[[ 0.10  0.01  1.01  0.21  2.81 -1.12 -0.06  2.59  0.12]
 [-0.39 -0.01  0.48  1.17 -0.03  0.59  1.26 -0.99 -1.58]
 [-4.10  1.59  0.80  0.03 -4.99 -1.72  0.61  1.03 -1.77]
 [-2.29 -0.90  1.55 -3.09  3.78  0.11 -2.71  2.90  1.02]]
->
[[-2.29 -0.90  1.55 -3.09  3.78  0.11 -2.71  2.90  1.02]
 [-0.39 -0.01  0.48  1.17 -0.03  0.59  1.26 -0.99 -1.58]
 [ 0.10  0.01  1.01  0.21  2.81 -1.12 -0.06  2.59  0.12]
 [-4.10  1.59  0.80  0.03 -4.99 -1.72  0.61  1.03 -1.77]]

[[-1.38 -0.45 -2.57 -1.35 -0.76 -0.50 -1.23  0.56  1.36 -1.03 -1.43 -3.98
  -0.63]
 [-0.24  1.07 -1.67  2.42  2.14  3.67  1.63 -1.19 -0.57  2.66  0.57  2.31
   2.40]
 [-1.03 -0.33 -2.31 -0.27 -0.95 -0.36 -1.48  0.46  1.66 -0.93 -1.03 -3.20
  -0.48]
 [ 0.62 -0.61  2.02 -1.74 -1.50 -2.25 -1.45  1.14  0.09 -1.64 -0.13 -0.81
  -1.39]
 [ 0.14 -0.13 -1.29  1.99 -1.35 -0.42 -2.00  0.43  1.99 -1.00  0.03 -1.11
  -0.34]
 [ 1.05  0.31 -0.85  4.70 -1.30  0.27 -2.00  0.03  2.09 -0.50  1.14  1.24
   0.17]
 [-1.59 -0.26 -2.33 -2.40  0.92  0.54  0.87 -0.23 -0.37  0.20 -1.51 -3.30
   0.05]]
->
[[ 0.62 -0.61  2.02 -1.74 -1.50 -2.25 -1.45  1.14  0.09 -1.64 -0.13 -0.81
  -1.39]
 [-1.38 -0.45 -2.57 -1.35 -0.76 -0.50 -1.23  0.56  1.36 -1.03 -1.43 -3.98
  -0.63]
 [-1.03 -0.33 -2.31 -0.27 -0.95 -0.36 -1.48  0.46  1.66 -0.93 -1.03 -3.20
  -0.48]
 [-1.59 -0.26 -2.33 -2.40  0.92  0.54  0.87 -0.23 -0.37  0.20 -1.51 -3.30
   0.05]
 [ 0.14 -0.13 -1.29  1.99 -1.35 -0.42 -2.00  0.43  1.99 -1.00  0.03 -1.11
  -0.34]
 [ 1.05  0.31 -0.85  4.70 -1.30  0.27 -2.00  0.03  2.09 -0.50  1.14  1.24
   0.17]
 [-0.24  1.07 -1.67  2.42  2.14  3.67  1.63 -1.19 -0.57  2.66  0.57  2.31
   2.40]]

[[-0.50  3.16  2.94  1.79  2.36 -0.04 -2.42 -1.53  0.53  1.50 -3.14  3.17
   1.09 -1.40  3.38  4.03]
 [-1.93  0.75  3.14  4.21  2.64  1.66 -2.91 -0.24  3.33  1.24 -1.49 -1.24
  -0.23 -4.47  3.29 -0.34]
 [ 4.36  2.21  2.14 -1.22  2.61  1.08 -3.38 -0.73 -4.38  3.33 -2.12  4.03
   4.46  3.26  3.82  2.66]
 [-4.49 -2.18  1.22  3.55 -2.61  0.31  2.53 -3.41 -3.82  0.21 -3.18 -2.22
  -2.49 -2.86 -3.44 -0.21]
 [ 0.95 -3.49 -1.73 -3.97 -3.29 -2.03  0.26  3.39  2.12 -2.34  2.66 -2.21
   3.98  1.40 -3.77 -3.38]]
->
[[ 0.95 -3.49 -1.73 -3.97 -3.29 -2.03  0.26  3.39  2.12 -2.34  2.66 -2.21
   3.98  1.40 -3.77 -3.38]
 [-4.49 -2.18  1.22  3.55 -2.61  0.31  2.53 -3.41 -3.82  0.21 -3.18 -2.22
  -2.49 -2.86 -3.44 -0.21]
 [-1.93  0.75  3.14  4.21  2.64  1.66 -2.91 -0.24  3.33  1.24 -1.49 -1.24
  -0.23 -4.47  3.29 -0.34]
 [ 4.36  2.21  2.14 -1.22  2.61  1.08 -3.38 -0.73 -4.38  3.33 -2.12  4.03
   4.46  3.26  3.82  2.66]
 [-0.50  3.16  2.94  1.79  2.36 -0.04 -2.42 -1.53  0.53  1.50 -3.14  3.17
   1.09 -1.40  3.38  4.03]]

[[ 1.70  0.23  0.04  2.23 -0.06  0.18]
 [ 2.19  0.50  0.08  2.47  0.27  0.63]
 [ 1.55  0.95  0.67  0.53 -0.39  2.26]
 [ 2.26  0.48  0.08  2.82 -0.21  0.40]
 [ 0.52  0.15  0.10  1.17  0.26  0.38]
 [-0.84  2.10  1.59 -2.34 -0.86  0.60]
 [-0.89 -0.53 -0.51 -1.54 -1.32 -2.32]
 [-0.93 -1.13 -1.54  1.97  4.87  0.95]
 [ 2.08  0.34  0.07  2.26 -0.39  0.31]
 [-1.85 -2.13 -1.62  0.08  2.65 -0.58]
 [ 1.49  0.19 -0.09  1.87 -0.27  0.25]]
->
[[-1.85 -2.13 -1.62  0.08  2.65 -0.58]
 [-0.93 -1.13 -1.54  1.97  4.87  0.95]
 [-0.89 -0.53 -0.51 -1.54 -1.32 -2.32]
 [ 0.52  0.15  0.10  1.17  0.26  0.38]
 [ 1.49  0.19 -0.09  1.87 -0.27  0.25]
 [ 1.70  0.23  0.04  2.23 -0.06  0.18]
 [ 2.08  0.34  0.07  2.26 -0.39  0.31]
 [ 2.26  0.48  0.08  2.82 -0.21  0.40]
 [ 2.19  0.50  0.08  2.47  0.27  0.63]
 [ 1.55  0.95  0.67  0.53 -0.39  2.26]
 [-0.84  2.10  1.59 -2.34 -0.86  0.60]]

[[ 3.70 -3.85  2.43  4.05  3.24  4.07  4.11  2.52  3.19  3.02 -4.57]
 [-1.63  2.97  0.88  3.47  3.11  3.09  1.99  3.75 -4.20  3.30 -3.25]
 [-0.35  4.59  3.17  2.26  1.87  1.77 -1.48  1.45  2.11  0.67  0.99]
 [ 4.60 -3.77  4.35  5.30  1.46  3.45  3.54  3.31  3.53  2.26 -3.33]
 [ 1.39  3.38 -1.51 -4.02 -0.81 -2.97 -2.30 -1.65 -1.03  0.61  5.05]
 [-0.64 -2.94 -2.54 -1.64 -4.01 -1.38 -1.90 -3.69 -3.83 -3.58 -0.90]]
->
[[ 3.70 -3.85  2.43  4.05  3.24  4.07  4.11  2.52  3.19  3.02 -4.57]
 [ 4.60 -3.77  4.35  5.30  1.46  3.45  3.54  3.31  3.53  2.26 -3.33]
 [-0.64 -2.94 -2.54 -1.64 -4.01 -1.38 -1.90 -3.69 -3.83 -3.58 -0.90]
 [-1.63  2.97  0.88  3.47  3.11  3.09  1.99  3.75 -4.20  3.30 -3.25]
 [ 1.39  3.38 -1.51 -4.02 -0.81 -2.97 -2.30 -1.65 -1.03  0.61  5.05]
 [-0.35  4.59  3.17  2.26  1.87  1.77 -1.48  1.45  2.11  0.67  0.99]]

[[-0.89 -4.71]
 [ 4.23 -0.12]
 [-2.64  0.66]
 [-3.04  0.12]
 [ 5.19  1.91]
 [-0.83  1.03]]
->
[[-0.89 -4.71]
 [ 4.23 -0.12]
 [-3.04  0.12]
 [-2.64  0.66]
 [-0.83  1.03]
 [ 5.19  1.91]]
